Each row is followed by its class number.
[ 18   5 -26  -4 -18 -46  43 -10  28  -3  37  55 -63 -11  66  44 -79  38
  84 -18 -25 -22 -21  11   6 -48  -5 -32 -43  -2 -20  -3 -16  53 -17 -26
   3  57  18  45 -20   4]
9
[ -3  -2 -20  11  15  -5 -28  28 -28  -3 -22   5  -1  13  50 -36 -18  -1
  28 -12   4   9  -9  33   1 -17 -21  33   0  26  -8  31 -23 -11 -21  31
  13 -38  -3 -16 -29 -11]
2
[-22   8 -19 -13  -6  -5   2 -34 -19  16  -4  -1 -19  -6   0  38 -59   6
  -1 -15 -18 -28  13  12  -6   9   5  18   2  12  16   3   3  53  13   0
  -6  10  14  12 -16 -17]
11
[ -4  31 -45 -22   0  -5 -14  -6  -1  16  10  -4   5   7 -13  41 -25   3
 -14 -21 -15   0   3  -9   7  12 -16   5  -8  13  18   2  15  19 -11  16
  13  10 -19  -2  19  12]
1
[  5   4   4  -5  11 -17 -40  22  -2 -25 -25 -13  17  13  13 -31  23   5
  17  -7  29  15 -18 -11  -4  -9 -26  12   2  35   7  23  -9   1 -15  35
   1 -41 -10 -22 -23 -15]
8
[-31  36 -14   6  26  18 -17 -66  27  10  -3  18 -25  28  50 -14 -27 -35
   8  12 -52  35   2  44 -32 -57  12 -16  -3  67  -7   4  13 -29  -9 -15
 -31   6   3  10  25  30]
6
[  46  -18  -52   29  -23   31   -4  -46  -76    6  -20   22  -12   69
   42   -5  -13  -22  -17   61   59   -3  -40  -19   12    0 -105   32
    9   19   80   19  -57    6   -7   69   17  -28  -29   -1   32    9]
0
[ -4  40 -52 -13  11 -27  24  -2  38 -27  21  37 -46   6   4 -26  17  30
  20 -21  -1  -9  45  61 -16 -51 -51 -78  11  28   1   4   2 -20 -49  36
  73  -1 -54  31  46   2]
9
[-14  41 -52  -9  -3   0  -9 -33  -7  15   0   0  12   4 -18  50 -17   6
 -15  11  -4  13  23   2   9   4   9   0  -2  15  26  -2 -20  48  13  21
  16   4 -18 -11   9   5]
5
[ -8  20 -34   2   4  -1 -11  -6  -8  32  -2   0 -12  -5   0  19 -46  -4
  11 -22  -2   9  -3  18  12   0 -24  19   2  15  25  -3 -37  25   4  16
   9  -2  -7  -6   9  -1]
2
[-28  -8   4 -16  20  22 -22  37  37 -21   2  31   6 -20 -11  27 -37  12
   0  -5   3 -31  19 -11  -8 -43  39  25  -4   9   0   4   9  12 -11 -14
  -5   2  12 -21   6  21]
0
[-18  -4  12  -2  -7  -2 -16 -10 -34  -9   2  -8 -14  19 -28  34 -39  60
  16  11 -16  -6 -26 -24  14 -15 -36  -3   3 -32  18   6   9   1 -12 -30
  17  12   4  -9  -8 -26]
6
[  8  26 -34 -18   5 -12   7 -16 -14  26  -1  10  -3  14 -20  36 -57  26
  -1  -7   3 -13  -9 -21   5  -2 -24  16 -20  13   8  -2   6  20  11  11
 -25   4   4  -3   8  10]
1
[ -3  46 -49  17 -28 -16  19 -61  12  26   2 -36   7  10  21  32 -50  50
 -13 -16 -42  -8 -11  10  43  -6  10 -40  -2 -34   4 -26  -1  12 -10 -30
  -8  16  14  -8   5 -37]
9
[ 48 -60 -25 -20 -23   3  -8  18  28 -40   9 -36 -49  49 -16   1  45   9
  -1 -24   0 -31  24  50 -24  11 -48  -4  44 -22  -1  -6 -23 -24  18  58
  67   4 -37  -9  -8 -52]
10
[  1   7 -23  -3  16 -27  -7 -12 -43  21   2   2   5   0  31  13 -85  21
  17  14 -11  18 -53   4   4 -40 -51 -13 -41  20  19 -29   1 -23 -10 -71
 -70 -10  29  17   6 -14]
1
[-36 -20  -9  10   1 -39  -3 -27  20  35  -1  -9  -3 -19  31   3  -2  -8
   9   8 -75 -38  -9  24   6  12 -17 -17   1 -25  28 -25  -2  15   2 -25
 -20  -2   0 -25  -5 -52]
9
[-28  19 -43  11 -17  10  -3 -59 -11  15  13  -8  -2 -18  15  70 -21  63
   1   1 -31  -5   6 -19  49   9   9  18 -19 -41  -4   6  20 -42   5 -47
  -3  -8 -14 -28   6 -28]
2
[ 12  29 -43 -42 -26  22  -7 -20 -17  21   1  10   0  15 -12   7 -53  15
   2  -1  -5   8  -3 -16  -7  -8  -1  17 -31   8  18   2  -2  34   3   4
   9   9  -2   0  17   3]
7
[-23  27 -32 -15   2  12  11 -18 -28  17  -5  10 -26 -22 -14  15 -50   3
   5 -12  -8 -14  11  -2  -7   7   0  14  -3  18  18  -2   1  58   4   4
   3  16   3   6  14   9]
11
[ 10  -9 -30  -8  18 -18 -22   7 -28  -4  -3  -5  -2   7  29 -16  -3  -3
  26  -9  25  35   2   4  -2   6   8   5 -16  36  -3   0 -11  -5  -4  32
  -3 -24 -16   2   1  -3]
8
[ -7   5  -3  -4   9 -21 -36  10 -18   5 -12  -5  -8  11  28 -30 -14   6
  21   0  43 -13  -5   0  -9 -17   6  19 -20  33  -2  25 -23   5 -12  35
  -1 -28 -15  -4 -23  -4]
9
[-10  36 -21 -14  -4   9  18 -34 -17  23 -10  -6  -2 -11 -23  34 -37  -1
   6   6  -2  24   3   3  -5  -4 -33   8 -10   3  20  10 -15  37  17  21
   4  25 -26   4  32  10]
4
[-21 -67 -27  27  33  33 -31  26   0  -3  16   3 -29  59  -1  48  61 -73
 -27 -24 -29  20   2  10   5  19 -33  35  64  25  36 -55 -10  32  12  67
  44 -17 -22 -15 -39  -6]
0
[ -7   2 -55  30 -15 -15  30 -45  20  -8   3 -17  -9  10  36   7 -11  34
 -39   5 -33 -23  -4   9  38   8  -3 -45  15 -45  -3 -35  18 -33  15 -30
  17  13   8 -22 -25 -57]
11
[-14  19 -39   1   0  -2 -20 -12  -7   8   0 -20 -17   6  -6   8 -30  25
 -15  -5   0 -10   5  13   4  -8  -8  -5  -9 -11  10 -23 -17  26  -5  16
  17  13 -16  -5   9 -10]
9
[ 10  21 -48   7  24 -29 -26   5 -32  22  -3   3  28  29  15  28  -3   7
   4 -17  40   7  13  10  16   7  12   7  -5  34  -5   2 -14  -5  -4  16
  -4 -37  -4   5 -16  -5]
5
[  31   -4 -102  -12   22   33   27  -60   45  -10   21   25  -52   10
   71   32    8  -25   18   33  -39   -8   12   13  -39  -37   35   17
  -31   -1  -39  -23   -2   37   22  -30   31   31  -12   22   22   42]
4
[  47  -19   22   11  -11   17  -15   46   19   17    2   34   25   42
   -8   38   20  -46  -52  -51   21  -25  -37    6   22   21 -102   58
   45   25   26  -32  -24   55   13  112   -2   18   33    4  -37   -2]
0
[-29   3   1  -9  -1  22 -22  23  53 -20   4  19  24 -16 -10  -5  -3  10
  19   9  28 -27 -11 -29   6 -12  34   4   5  -5  -8  17 -10 -18 -13  31
  27  15 -23 -45  16  -1]
8
[ 26 -30  25  -9 -27   1 -45   9  35  -2  -6 -14 -29  44  32 -12  70 -70
 -45 -28 -52  50  21   5 -50  -3 -32  30  -9  51 -15 -35 -13   9  41  41
   7   1 -32 -60 -30  -8]
3
[-18  22  -8  -4  -2  17 -21 -17  49 -21  28  14  10 -31  -2  45  -3   9
 -14 -10  18 -20  10 -16  15 -10  30  19  -7  -7  11   1   4 -21 -24 -29
  11   1 -12   5  50  20]
0
[ 12  14 -28  -3   2  -3 -43  20 -27 -24  -5   3  -6  19  20 -27  24  11
  29  -3  21  21 -18 -17   4   9  -1  20 -30  20  -9  18   0 -26  -1  18
  -1 -24 -29 -19 -18 -10]
7
[ 31   0  20  18  10 -13 -28  84  62  -9   2  25  20  40  14 -11  79 -13
  10 -22 -49  26   6  26  15 -35 -33 -26 -18  22  47 -21 -38  12  20  73
 -17  -9  -2 -21  20  11]
4
[-20 -10 -12  26 -11 -19 -35 -37  36 -14   9   0 -17  45  22  45 -71  30
 -25  -5  13 -30 -17   7  10 -18 -13   7 -11  -6  13 -23  -3   4  10 -18
 -12   5  -2  10 -31 -39]
7
[ 13 -15  -7  -2   4 -33 -18  12 -18  -5 -15 -19  -2   7  34 -42   9  -1
  23  -1  22  23   2 -11  -7   2  17  10 -15  10  -5  11 -16 -25   3  19
  -5 -40 -16 -16 -15 -17]
3
[-26  16  28   7  -2   4 -19  17  58 -21  -2   7   5 -46   0   6 -24  18
  18 -19   8 -50  -2  -9   8   4  45  37   1 -13 -16  23  -7 -20  -7 -17
   0   4   4  -7  25  13]
2
[-25 -40   4  15 -19  37 -23   4 -11   8   2 -21 -20   5  16 -15 -18 -23
 -15 -28 -15 -17 -16  25  -4 -24 -47   0  28  -2  46   1 -25  43 -24  28
  31  25   5   7 -24 -16]
8
[  0  30 -11 -12  -5 -12  13 -15   3  28   5  -9   5 -10 -11  12  -7  -4
  11  -6  12  -7   6   4  -2   3 -16 -11  -1  12  30  12 -33  49   4  23
  22   5 -28  -1  33  -7]
4
[-10  21   2 -19 -10   4 -14  15  43  -7   6   8  38 -31 -16  16 -25  -3
   1   8  11 -30   7 -20  10   6  53   0   7  12  23  17 -15  25   1 -17
  13  12  -9   0  29  17]
5
[  8  -5  29   8  18 -67  -9  82  -6   7  -8  -7 -27 -10  17 -19  37 -21
  10 -54 -33  16  21  -7  -5  33  30 -11  -8  30  -6 -36   4  45  15  73
 -19  14  25 -17 -21   7]
6
[  3  26 -40 -21  -1 -10 -24 -27  -5  24   6  -7   4  -7 -12  39 -21  28
   6  -6  -2   5  11 -10   8  -1   0   0 -19   5  26  -3 -12  38   7  -4
 -16  -6 -18 -14  17  -9]
3
[  8   4 -20 -14   4 -14 -42   7 -24   0 -14 -18  20  29  39  -2 -19 -11
  -3  -7  35  26 -14  30   7   2 -26  26   7  41   9  11 -23   6  -2  60
 -22 -26   4 -22 -27 -25]
0
[ 25 -53  14  17 -23   9 -14  92 -16 -28   3  -5  -1   5 -11  22  29  35
 -27 -24  81 -18 -14 -47  12   5 -23  27  -7 -30 -10  14 -12  10 -41  52
  32   0 -11 -23 -12  21]
1
[ 14  19   5 -11  14   0 -14  31 -22 -12 -13   3  10 -14  14 -44  -6  -5
 -12  -5  45  20  -3   7 -10 -24  -2   6 -13  42 -13  19  -9  18 -19  32
   8 -11  -6  -8 -15   9]
10
[ 21  -7 -22 -13  -1  -3 -18  20 -22  -2  -7  -1  14 -13  20 -60  10   5
  13  -1  32   4   8  -3   2  -5   2  11 -13  -1  -2  40 -16 -36  -7  28
  19 -25 -31 -14 -10  -9]
3
[-16  14  -8  16  22   4 -19  14  51 -13   5  30  11 -42   3  32 -16  20
  16  -6 -10  -3  12 -38  18 -16  62   5 -19  19   6   2   7  33  -7 -36
 -40  -5 -24 -18  33  37]
3
[-21  22  17 -27 -11  -1 -43   2  46  -3  16  21  13 -13   2  26 -39  -1
  -1  10  14 -40  -2 -34  -5   6  31  32 -25  19   1   7   5  -2  -3  -7
  18  24 -36 -34  43   0]
10
[-56  35 -14  25 -10 -30  11 -60  -8  -9  26  11 -28 -28 -12  90 -19  52
  12  -6  -7 -32 -20 -59  35  16 -15   3 -13 -38   7 -27  28 -17  -2 -64
  19   5 -14 -11  -7 -44]
11
[  -8   16  -38   -8  -27  -16   21  -44   30   10   -6   20   -9    4
   18   52 -109    8  -12    2  -18    4  -16   36   -4  -45  -42  -33
  -15  -14   34  -12   -2   39   -2   -4  -17   46   27   38  -12  -13]
7
[ 12   0 -38   8  12   9 -44  15 -34   5 -19  -4   7  57  25 -41 -17 -12
   5   2  27  17  -5  28  -1   7  18   2  -5  34  10  29 -24  19  -5  39
  -2 -19 -18  -7 -18   2]
7
[ -3   6  31   8 -12   4 -26  45  -2 -44 -20 -26   8 -32 -14 -16  76  -9
 -38 -14  -5  28   2  24   5  20 -24  27   3 -29   0  -3 -22  23  16 103
 -14  18  21 -47 -33  -9]
0
[ 15  -8  23  12  -3  -3  54  19  14 -28  -6  10 -22   3 -15  -3  43 -11
  -3   0 -39   9 -12  53 -28   6 -53 -29  14 -63 -56 -36  -7   0  23  28
  35  78  18   2  -1  -6]
4
[ 28 -70  22  67   9   6 -13  30 -43 -21 -44  -8 -26  11   5 -38  53  -5
  -7 -23 -61  44  32  31  -1   4 -67  23   9  -5  18  47   2 -50 -13  -5
 -31 -40 -46 -29   8  16]
6
[ -3   7 -46  -7 -28  45  -2 -28  -1  -3 -17 -41  -6  -8  19   7 -28  37
 -12   7 -25   5 -10  21  21 -22 -17 -20  17 -20   0   7   9 -60  14 -29
 -12  15   1 -30  -6 -30]
2
[-13  11  37  14 -15   6 -18  23  70 -34  -1   4   2 -49 -43   3   2  27
  -7 -18  18 -27  10 -47   5 -21  26  22 -11 -33  19  17 -22  18  -9  -9
  11   4 -20 -20  27  25]
3
[-10 -19  22  -7  -6   9 -48  63 -19   7 -12  -4   8  11  -8   4  26   9
 -58 -39  -1   5  37  -7   4   6  -7  30 -19  33  24 -25  16  10  14  55
 -29 -24   8 -27  -4  -2]
11
[ 23 -55  22   6 -18  14 -52  31 -46 -22  -3 -31  -4  20 -11  44 114 -29
 -22   3  20 -21 -28 -18  -5  58 -34   8  25 -26  27  -6  -3 -11  -1  -8
  29  -5  -1   0 -20 -21]
11
[ 34  52 -35  45  10   2   9  -8 -13 -17  38  65 -35  56  -2 -11  -2  30
  -1  -6  16  37  30  36  30  -6 -43 -68   1  69   1  22 -39  54 -17 -21
  58  31 -84   6  46  50]
5
[-20  39 -38 -15  -3 -13 -10 -31  -9   3  -7  -6 -11   5  -1  47 -29  14
  -6  -6  -5 -19  12 -17  -2   1  17   7  -2  33  22 -12   3  48  15  19
  -1 -13   5 -11 -11 -19]
11
[  5 -16   4   4   9  -4 -18  35  59 -10   2  16  -1 -26   1   4 -30   2
  -8   1  37 -52  -5 -10  -2 -22  27   0  -2  11  22 -11 -25  40 -12  -2
  -7   7  -4  21  26  28]
9
[-53  32 -38  17   5 -45 -19 -23   2  10   6  -3 -22 -11  17 102 -24  75
  20 -10 -13 -19  -1  -7  35   5   4  -9 -35 -69 -12 -24  23 -31  -8 -33
  -4  19  19 -16  -1 -24]
2
[ 11   5 -10  -6  12   7 -16  30 -11 -16 -10 -11  -1   7   7 -36  10  19
  13 -12  31  27   6  14   3  -6  14   5  -6  14 -19  25  -6  -5 -25  22
  12 -19 -20 -19  13   9]
10
[-22  42 -39  -9  13 -11 -11 -27   5  12   3  15  -8  -2   0  23 -32  41
  15   6 -14 -27  17  24  12 -11  11   2 -15  -9   8  12 -19  19   8  16
  16  -2   6 -13   3 -10]
2
[ -40 -105    1   33   62   53    6    4  -10   10    5   54  -64   99
   46  -63  -37  -30  -22   31  -31   25   14   20  -22  -18   23   47
  -10    6  -36  -16   36  -21    6   -6   10    3    1   33    4   85]
1
[ 25 -23 -32   4  -2  -4 -27   0 -27  21 -21 -12  -7  41  34 -45 -24 -16
  10 -19  39  13  -3  28 -15 -13 -17  17  -8  30  10  44 -32   7 -12  15
  -2 -39 -16   1 -37 -10]
7
[-28  12 -32   2 -39 -12   6 -66  -6  33 -17 -43   9  -9  -1  41 -95  14
 -20 -11 -32  18  10  42  23  -8 -37  -7   6 -32  45  13 -14 -17  23 -16
 -20  26   4  10 -17 -37]
5
[ -8 -14  26 -28 -10   5 -34  37  31 -12  10 -11   9 -41 -28  18 -19  28
   8   4  27 -12   4 -35   8   6  49   9  -3   3  12  26  -7  12   2   2
 -10  16 -20 -27  23   8]
6
[  6  20 -37 -22   2 -17  -2 -21 -14  19   4   7  -8   4 -22  62 -25  22
  23  -1 -15   4   3  -8   0   5 -10   7   0   4  17   0  -9  45  -3  30
   7   5  -6  -8  17  -6]
6
[ 32  -9  15   8  -4  -5  -2  36  10 -44  18  16 -16  27 -24 -63  39  23
 -11  -8 -24  48 -14  42   1 -15 -60 -17 -12 -11   0 -38 -36  18  14  31
  17  -4  -2  -1 -13 -27]
7
[ 17  14 -32   4   7 -29  -4  10 -15  -9 -14  -3  -7  16  18  -9 -47  10
  34  -7  23  48 -14  20   1 -26 -31  -9   9  40   6  22 -35  15 -21  49
   5 -17 -21 -11  -9 -11]
6
[-30  24  43  14   4  23 -15  34  81  -6  -1  14  35 -30 -19  16  -4 -20
  -2 -16  15 -46  -5 -25  -1 -29  42  18   7   2   7  17 -18   9  -3   6
  10  19 -10 -20  23  22]
4
[-18  13  23  -8  -8  11 -28  25  17  -8  -1  15  28  -7   1  24 -33   6
  -2  13  30 -28 -16 -56  14   9  33  17   2  26  25  -7   1  13 -19 -15
 -15  -1  -4 -34  61  16]
0
[-10 -29  58  29  -3  14  21  45  58 -10  20  36 -14  53  15 -71  32   9
  -6   1  36 -11   1   6  18 -12 -24 -16  17  13  -2  -6 -25 -26  15  89
  32   8 -33 -10  32   7]
4
[ 34  -2 -40 -31 -22  30  12   3  97 -14  21   8 -11 -16 -37  31  72  12
 -13 -40   7 -22   2 -14  17   9 -11  -8  18 -50   0  14  27 -10  11  19
  38  31  -3  26 -17  16]
7
[ -32   40   22   45   11  -12    3  -15   53    9  -44  -23  -28  -22
  -23    9  -46   32    6  -17  -18   37  -37    2   16  -20 -108  -19
   -2    2   55    0  -10   69   -3  -64  -74   25  -20  -12   65   37]
4
[-51   3   5  -7   7  23 -40   8  57   3  12  20  23 -43  10  19 -12  22
  -7  22   5 -36   7 -14  26 -15  51  11 -13  -8  20  21   3 -20  -3 -20
  -6  -3 -10 -26  26  12]
2
[-10   0   7 -18 -11  31 -30  28  57 -16  15  -2   3 -27 -40   7 -18  21
 -26  -9  47 -31  -1 -32  -2 -16  41   2  -5  16  11 -16 -11  26  15  -5
 -18  10 -12 -19  11   2]
7
[-64  17  10   6 -15 -35   9 -39 -14  21   6  -8 -12 -24  -9  53 -17  47
  12   1 -32   0   2 -48  20  16  23  -3 -24 -59   3 -15  18  29  -1 -13
   2  13   6 -38 -12 -31]
3
[-36   5 -36  75  18   2 -59 -59  13 -76 -35 -48  -3  42  16  20 -48  15
 -56  18  21  84 -18  29  36 -40 -65 -17  22  -1  58  22 -10 -22 -23  -5
  22 -20 -57  24 -29  -1]
8
[-12 -20 -27   6  18   8 -33  11 -33  -4  -6  -8 -12  11  35 -23  22  -7
   9   3  42  -1  -3  28   2   8  -5  28   7   5  -5  23 -22  -4 -10  55
   0 -16  -7 -26 -24  -8]
0
[-39  12   5  10   3 -19   5 -29  -7  52   2  -8   5  14 -31  57  -3   5
   1  -4  14  11  -8 -17  25  20   1 -40  14 -13   6  -8   7 -26  20 -51
  -7  22   4 -12 -21  -7]
5
[-29  39 -25  -3  -8 -18 -11 -23 -14  20 -15 -20  19 -21  47  35  -3   0
   7  21 -72 -14 -33 -14  14   5  -7  -1 -32 -36  16 -13  16  39  21 -11
 -16  41  22 -35 -25 -33]
4
[  5   2 -27 -16   5 -13 -19  22 -30 -17   2  15  14  16  42   0   3  19
   3   8  20   4   6  -2   6 -11   9  19 -18  14 -14   4  -4   3 -16  44
  13 -25   6 -35 -20 -20]
0
[-23 -11   3  13   6 -11 -45 -21  42   3   7 -12  12   3  10  27  96  14
 -29  -5  -4  29   3  36  17  18 -31  30 -16 -50 -13  12  -9   7  -1   6
  -5 -14   7 -13 -32   0]
5
